Each row has a class, written as a number after it.
[  9  68   1  21 -40  22 -16 -10   3 -17  10 -48 -45  -6 -27  -8   1 -44
 -17  23   8  -1  -3 -46  14  14 -12  15  -1   0 -63  21 -14  12 -17   2
   8  -5  17]
0
[ 13  -1  29  18  -1  31 -49  31  38  -1  11  22 -31 -14   4   7   5   7
 -15 -29  -7  -7  17 -26 -23 -17  17 -20   7  12  -4  28  33  27   9  16
 -25  27  -4]
4
[-17  20 -40  49 -22 -21 -17  11  -6  20  51 -10 -41  34 -32  -6   1 -11
  22 -26  -2 -14  22 -14 -29  14 -51   5 -45   1 -58 -21  16  45  10 -19
 -32  22  37]
6
[ 91  71 -69  44 -10  12  -6  -7 -98   5   7 -25  67  -8  26   8 -63  74
 -34 -20  15  40 -35   5   3 -60 -35 -32 -45 -93  36 -53 -11  75  19 -12
 -42 -22  -7]
1
[-19  29  -6  13 -40   2   3 -12  -7  13  39   2 -14  -5 -42 -22   4   9
  37 -55  49  27   7  11  -1  38 -68  14  -5  30 -34 -24 -14   2 -11 -16
  36  16   3]
6
[-40 -26  -2  32 -16 -20  14  23 -12   0  32   5 -13  -9 -27 -18   0   4
   1   6  20 -40  -8  19   5  17  -3   9  17  61  43  -1  24   4  21  18
   4  29   0]
8
[  5  54 -29  32  -9 -33   1 -21  -3  -2  15  51  25   5 -14  10  23  -7
  37 -36 -17 -37  31  32  -7  -1 -32   2 -15  11  -7 -12   7   1  16 -27
 -28  -5   2]
9
[  1  47 -25  35 -20 -31  28 -21  -7   8  51 -19 -23  23 -52 -30  22  23
  17 -32  28  26 -22  12  41  10 -13  21  13   1  -5 -23 -21  16   7  -3
  17   0  10]
6
[  6  31 -25  20  -5 -23   6 -31  -3   0 -19  39  28  12 -31  24  36  -2
  16 -14   2 -27  15  20 -20 -20 -14  17   0  43 -32  -3  10  -4   0 -18
 -42  10   4]
2
[-22  14   5  25   6  10 -12  20  16  10  10  -9 -21 -22 -30 -31  26  11
   0 -10 -11  -6   9  11 -11   7 -29 -30  17  41  10  63  12  26   2  18
  44 -11  -9]
6
[ 10  44  -5  16 -36   4 -19 -15 -33  25  70 -15  14  19 -13  -4   8 -20
   2 -36  40  29   0  35 -33  -6 -44   5 -66  -2 -33  27   6  19 -39 -38
  10  17 -12]
1
[ 21  11  22  34  29  13 -27  28  26   5   7 -18 -17 -12   0  15 -19   9
  -8  -1 -20  -3  12 -21 -25 -31  42 -22  13  -7   2  24   9   5  31  25
 -34 -29   3]
5
[ -6  16   8  12 -24   7  -8 -24  -6 -26  18  17  14 -11 -56  26  -2 -35
   2 -67  35  14   7  -2   8 -30   4  37  -6  23 -58   3 -16  -5  -8 -17
 -10  35   5]
2
[ -1 -15 -10 -23 -42 -21 -16  30 -24 -16  27 -22  31  10  -6   4 -47  25
  76  34  27   6  -6 -43  11  33  63  16 -84 -50 -73  21  47  47  50 -16
  35   2  47]
8
[  0  34 -36  23  14 -30  11 -21   6   8  11  14  20   2 -20  19  18  21
  40  -2  -4 -38   9  18  -6   4 -22  12  12  19 -29  15  15  -2  17  -2
 -22 -15   5]
5
[ 27   9  15  58  -9  17 -26  25  26   2   9  -8 -27 -12  -8  -3  23  14
  -1 -25 -22   9  24 -20  10 -16  28 -14   3   3  14 -13   1  20  29   4
 -25  -7   6]
6
[ 22  13 -17  19 -28  -6 -13 -12  -9  17   6  11  28 -11  -9  35  29  38
  17  -7  10 -15  33  35 -44   0 -33  21 -17  39 -14  -9   9   9  -6 -17
 -32   7 -32]
1
[ 10  20  29  33   1   6 -23  42  31 -11   5   8 -38  -2 -12   4   0  12
 -10 -15  -8  13  -5 -32 -26 -36  55 -11   6  17  -3   8   8  21  18   6
 -37   5  -1]
2
[  8  38 -15  36   2 -34   0 -45  28 -13 -28  36  15  12 -14  49  35  -9
  11  15  -9 -31  30  28   6 -23 -37  18 -23  25 -14 -36   6   5  23  -6
 -14  16  10]
3
[-38  36   0  41   8 -16  11 -50  -8  20 -13  -3 -11  30 -62  -2   5 -29
  35 -29  33   6   7  42 -12   8 -42  20  12   9  -4 -47 -48 -28 -34  -7
  30   0  52]
6
[  5  56 -31  60   1 -33 -11 -22  -6   0  -5  34  48  14  -2  17  38  11
  39   1   2 -33  11  29 -29 -13  -9  -3 -17  48 -12  -3  26  -9  -9 -38
 -38 -11  22]
8
[  7  37   9  36  13  -2 -36  15  24 -11  18   7 -12   1   2 -14  26  -8
 -16 -21  -7   6 -12 -10 -21  -6  36  17  -9  19   5   9  23  24   5 -20
 -34  21  22]
4
[ 10  45   5  23 -31  31 -41   8  10  20  34 -10  15 -31  -4 -20  17  -5
   6 -52   5   9  29  24  -4  33  15  -6  -6  49  42  12   8  26  -8 -34
   2  37  10]
4
[-13 -31  10  36 -34  12  -4  -1 -14   1 -27  21  17 -16 -50 -14 -21 -13
  10 -70  45 -56   2 -26  -8 -14 -38   1  16  60   9  30  24  17 -18  15
  16  -3  53]
8
[  72   18 -102   14   31   -6   27  -24  -45   11  -18    0   83  -17
  -20   68   39   90  -45    6  -36    7   47   67   28  -40  -28  -20
   36   34   -4   28  -30    4   30    2  -45    9  -64]
6
[-22 -20  -7  28 -42 -17 -20  -3   0  18  22   5  17  43 -23  14  32   2
  25 -14  30 -35   1  17 -17  25  -3  10   4  63 -27  29  50 -34 -29   5
  14  36  30]
8
[ 27  50 -22  32 -37  22 -32 -11  24 -18  63  16  30  16 -58  38  30  -7
 -18 -76  33  21 -13  59  34  26 -22  25   6  35 -21  42   7   3   0  15
  59  33  22]
4
[ -7  17  43  21   6 -20 -25  12  20 -11  11   2 -10  -9  -5 -14   0 -26
 -24 -32 -28  -5  14  -5 -17 -40  47 -15  27  -7  36  31   5  16  24  26
  -8   5 -22]
9
[  1 -35  -5  15  57 -16  -9  69   2  25 -17  35  27  27 -21  21  22  58
  29  -1   8 -51 -12  12 -83 -17  14 -27   6  31  23  87  86  48   0 -37
 -62 -29 -21]
2
[-11 -34 -41  -1  38   8  12   3 -51   4 -36 -11  46 -34 -22  55 -46  20
  12 -21  -1 -52  12   3 -44   7 -39  37  21  37 -13 -46 -28 -43 -36 -25
 -56  15  64]
5
[-15 -43 -59  27  48  43 -55  11  -1  18  63  42   8   2 -11  20 -13  91
  83 -10  42  45  23  58 -12  60 -15 -29 -28  50 -33  25  79 -57 -30 -19
  14  73  25]
4
[ 60  23 -21 -45 -21 -10  29  -2   7  48  36  11  36  -1  -4  59 -58  15
  50 -74  39  35 -14  13 -32 -34   2  36 -56 -16 -73  15 -23   5  62  35
  57  21  39]
5
[ 13  44 -34  59 -21 -21  23 -24  17 -10  13  47  18  18 -32  44  39  12
  40 -27 -10 -47  22  28  13   4 -35  22  25  24 -17 -18   3  12   1  -5
 -25   2  -7]
0
[  8 -17  29  49   0  21 -15  14  31   9  -3   0 -44 -19   8 -21  21  11
  -6 -16 -12  -3  -3 -32   8 -29  44  11   9  -4   0 -10  21  -3  34  21
 -29 -15  -9]
6
[ -5   1 -12  23  13 -21  -8 -27  17  -2   6  46  34   5 -37  29  21   6
  27  -6  14 -32  16  31 -16 -28 -26  13  -7  38 -16  33  12  -8   4   2
   2  18   5]
7
[ 11  29  -4  22 -31  17  -4 -27  -6   3  41 -13 -16  29 -72 -10  16 -24
  19  12  36 -11   6   4  25  33 -52 -14   6  19 -44  34  36  -3 -19  25
  26 -14  13]
0
[ -6  70 -59   6 -54  -3 -22 -15  11   8  38  -7  15   6  -8  23   8  20
  27  -5  29  17  23  21  13  57 -31 -16  13   4 -38  10   1 -14   8 -12
  56  34  11]
3
[ 32  69 -31  27 -49  20   8 -19  -6  33   5  -5   3   2 -13  -7 -32  16
  11 -57  59  22   0   7  -3   2 -44 -16  38  -5   3  31 -14  32   9  21
  47   2 -20]
0
[ -6  -5 -34  15 -47 -25  -4  -8 -39 -11 -11 -25  29  27 -36  20  11  28
  -1 -26  18 -22 -25 -17  -9   6  -8  47   2   2 -33  29  -1  26 -42  -5
  27  45  47]
1
[ -4 -13 -12  31 -41   8   1  -7 -17  -6  46  -6   6   0 -39   7  -3   4
 -17 -33  23  -2   6  34  26  22 -39  35 -18  12 -14 -43   1   1  18   8
   7  14   9]
6
[  13  -21  -23    8  -18   14    7   93 -114  -17   67  -16   32   -6
  -10  -53  -54   64  -38  -28   34   57  -69  -37  -35   17   -2  -26
  -32  -26   35    1   28   57   19   -9   10   47   14]
1
[ 67  60 -32  -3  -2 -51 -12  -1   4   9  10   6  60  52   1  26  -2  42
 -33   2   6  29  14 -23 -85 -56  73 -40  -5 -13 -44  35  17  -2  20  -1
 -39 -13  71]
3
[ 19 -73   7 -44  16 -27   6  -2 -17 -19 -31 -11  56 -46  47   4 -40  12
 -14  25  38 -13 -38  26 -33 -35  15  47 -39 -33  55  25  11   7 -13  -9
  35  -1  51]
1
[-25  68 -27  28 -41  -5  -2 -26 -40  -2   6  -8 -18  20 -53   0  -1 -28
 -10   6  42  -4  -9  20  28   7 -49 -10   1   7  -3  -2 -12  18   8   0
  25  67   6]
2
[ 13  10  32  39  -2  15 -34  40  33  -6   7   0 -33  20 -13  31   9 -13
 -26 -16  -2  12   9 -35 -18 -22  26 -23   4   2   1  -5  10   1  15   9
 -12  28  22]
3
[ 17  38 -17  34  26 -12  -3 -26  21  11 -16  28  29   7 -33  42  15  -6
  29 -19   4  -8  24  28 -23 -23 -20   6 -30  32 -19  -8   8   3  17 -14
  -4 -11  28]
3
[-27  31 -34  54 -10  15  -7   0 -25 -34  34  32  32  -9 -47 -42 -11   5
  12 -48  25  -2 -14  -7  31  22 -46  -8  19  -9   3  23   0  31   6 -17
  19 -28  -5]
7
[  4  13  13  19 -42 -18  22   0 -25 -34  47  25  11  23 -36  -7   0   9
 -27 -12  34  -4  -2   0   3   2 -33  -5  23  12  -3  -9  16  13  -7  13
  -9  30 -14]
0
[ -5  61 -18  29 -18 -30 -12  -9   5 -13   2  17  18  10 -39  35  43   0
  28   3 -13 -31   7  14 -24   0   4  22  -9  46 -38 -11  10   8   4 -24
 -32  24  20]
2
[ 26  64 -27  42   4   0 -21 -18  37  21   5  20  14   9 -10  46  29   5
  44 -15  -7 -12  24  20 -17  -4 -19  -1 -29  19 -36 -16  19  -5   9 -23
 -12 -19  20]
3
[-25  33 -31  71  13 -31  -9 -18   7  -5  -2  37  24  14   4  16  14  14
  38   5 -11 -28  12  36 -19 -14  -8  13 -30  37 -20  -9  24   9   9 -16
 -24 -11  -4]
8
[ -1  57   1  66 -57   1 -11  16 -12 -12  33  15  -6  19 -32  -6  11   3
  -4 -20  25  -9  -4  10  10  11 -33 -19 -27  60   5  -1   8  12  -4  -4
  22  22  30]
8
[  6   2 -36  45 -10 -13  -6 -10  27   2   2   9   7 -20  -1  30  26  32
   1 -13 -11 -52  26  28  -6 -10  -9  35  -2  31 -12  -1   8  -4   2 -19
 -36 -10  24]
6
[ 18  43 -19  20 -35 -12  -2  -9 -32  10  49  -8 -18   0 -24 -43   1  17
 -13 -35  37  -4 -12   7  45  -9 -38 -25 -12  17  33  51  33  23   5  -3
  18  49  -9]
9
[-11  -3 -17  11 -44  38 -14 -15 -33   2   4   5  18  14 -69  20  -1 -22
 -48 -32  29 -15  12  27   8  -2 -21 -27  27  51 -21  61   3 -40 -26  41
  44  53  40]
2
[-12 -55  18 -35  40  42  17  -4 -46  -2 -60  31  51  24 -54  76 -81  42
   2   9 100  26   8  41 -26  14 -35 -15  43 -55   2 -40 -22 -65  -4  15
  25 -33 -12]
3
[ 12  -1  14  50  16  17 -13  33   7  -1   6  10 -34 -19  -3 -11   6  14
 -17 -34  -4  -1   3 -44 -16 -50  37 -18  20 -17   2   7   2   6  22  -4
 -50  -1  10]
6
[-34  69  23  34 -44   2 -43 -24   1  -9  38   8  11 -16 -21  -4  17  -7
   1 -46  22 -22  -2  18   5 -11  34   4  -1  27  14  35  18   4 -27 -12
  36 107  48]
4
[ 41 -92   1 -47 -48 -19   7  13  19   4   9 -16 -34  74  -4  60 -33  80
 -60  40  74   5  34  14   5 -15  20   5 -20  20 -16  34  14 -23 -54 -12
 -48  42   8]
2
[ 14  30  -1  70  -8  19 -14   2  26  -6  -5 -15 -39   4 -13   5   3   2
 -24 -13 -20   0  16 -15  15 -13  -5 -13  55  15  19  -1  -9  26  -2  38
 -15  -2 -29]
0
[ 18  33  40  35  -4  22 -45  13  22   1  32  12 -19  10 -19   1  25   0
 -22 -29 -23   0   9 -25 -10 -33  44 -18   1   3 -15  13  35  31  10  21
 -46  21 -14]
4
[ 41  40 -26  23  11  25  29  44  -8  -3  25  35 -19 -22  27  80 -16  80
   5   9   1  13   5  13 -11 -46  -6  10 -73  38 -48  18 -19   1  -7 -46
 -32  68 -32]
0
[  5  10 -32  18 -62   6  -5   8   4 -24  35  36  13  13  -1  26 -14  37
 -11 -31  46 -11  21  10  12  33 -40  -1   1   8 -44  41  10 -20  10  -5
  21  25  14]
5
[ -6  15  59  26 -58   6 -12   0  -7  -7  44   8  18   9 -47  -6  59  -9
  22 -32  21  24  23  17 -11  30  23  35 -30  39 -20  -4  10   4  -4 -27
   3  12 -48]
1
[ 32  55 -25  58 -21 -22  -7 -28  28 -15   4  20  11   5   0  63  24   4
   6   6  -6 -49  21  28 -12 -24 -16  26   8  18 -14 -21   4  -3  -4  -6
 -41  15  20]
0
[  5  -3  27  30   6   1 -37  13  34  -1  31   9 -15  -2 -11   0   2   0
   2 -21 -14  14  26 -35 -14 -46  36 -20  18  -1  -6  14  -2  13  16  19
 -33  17 -25]
7
[ 27  68 -42  47   7 -12  13 -19  -5   3  -1  32  14   3 -34  27  35  -2
  30   9 -13 -37  16  14 -26  -8 -42  -8   6  39 -31   4  10   1   4  -3
 -29  -1  23]
0
[  0 -52  15  27  22  14 -30  33  32   0 -12  13 -16  -4 -11   0 -19  -5
  11 -32   1   0  13 -40 -18 -21   6  -8  26  -2  20  16  -3  17   9  15
 -14   3   5]
7
[ 28  49 -41  16  -6 -39   9 -16   9  -5   7  14  36  19   7  41  24  24
   3   2  -2 -29   9  28 -18   0 -38  25  -7  20 -37   4   3   1   7 -25
 -40 -16   2]
5
[  5   3  33  18  10  17 -29  19  27   4  22  19 -23  -2 -14   3  25 -11
   5 -13 -12  -5  14 -10 -10  -4  48   1   6   2   0  -3  26  11  26   8
 -39  20  -7]
4
[ 33  98 -41  11 -41  -3 -17 -21 -46  50  27  16  37   7   1  12 -43  57
  72  24  59 -26  26   2 -39 -42  -3 -74 -99 -18 -62  67  50  22   4 -39
   0   7  56]
8
[ 10  48 -35  26  -4 -14 -21 -18   9 -11  12  43  34  10 -16  35  54  16
  20 -17  -5 -27  14  34  -1  14 -24  22 -12  32 -29  11  28  16   1 -34
 -27  39   3]
4
[ 10  24  25  44   7  -7 -28  13  38  -9  21  -5 -20   4 -16   2   2  16
 -17 -18   9  20  19 -26  -6 -32  55 -31  40  -7  26   2  11  10  20   7
 -28   3  -8]
3
[-13   7 -61  74  13 -27  -1 -35  -3 -16  -7  44  27  13  -1   3  12   4
   1  26  -5 -45  29  43   0  -5 -17  -6   6  35   4 -11  18 -24  11  -2
 -42 -33  24]
8
[ 10  50 -78  31  -3  -5 -20  29  -7 -17  53  46  69 -10  42 -20  29  46
 -10 -15  -4  26 -27  27 -48  34 -34   5  -6  46 -26  25  26 -19  10 -42
  -9  -9 -18]
7
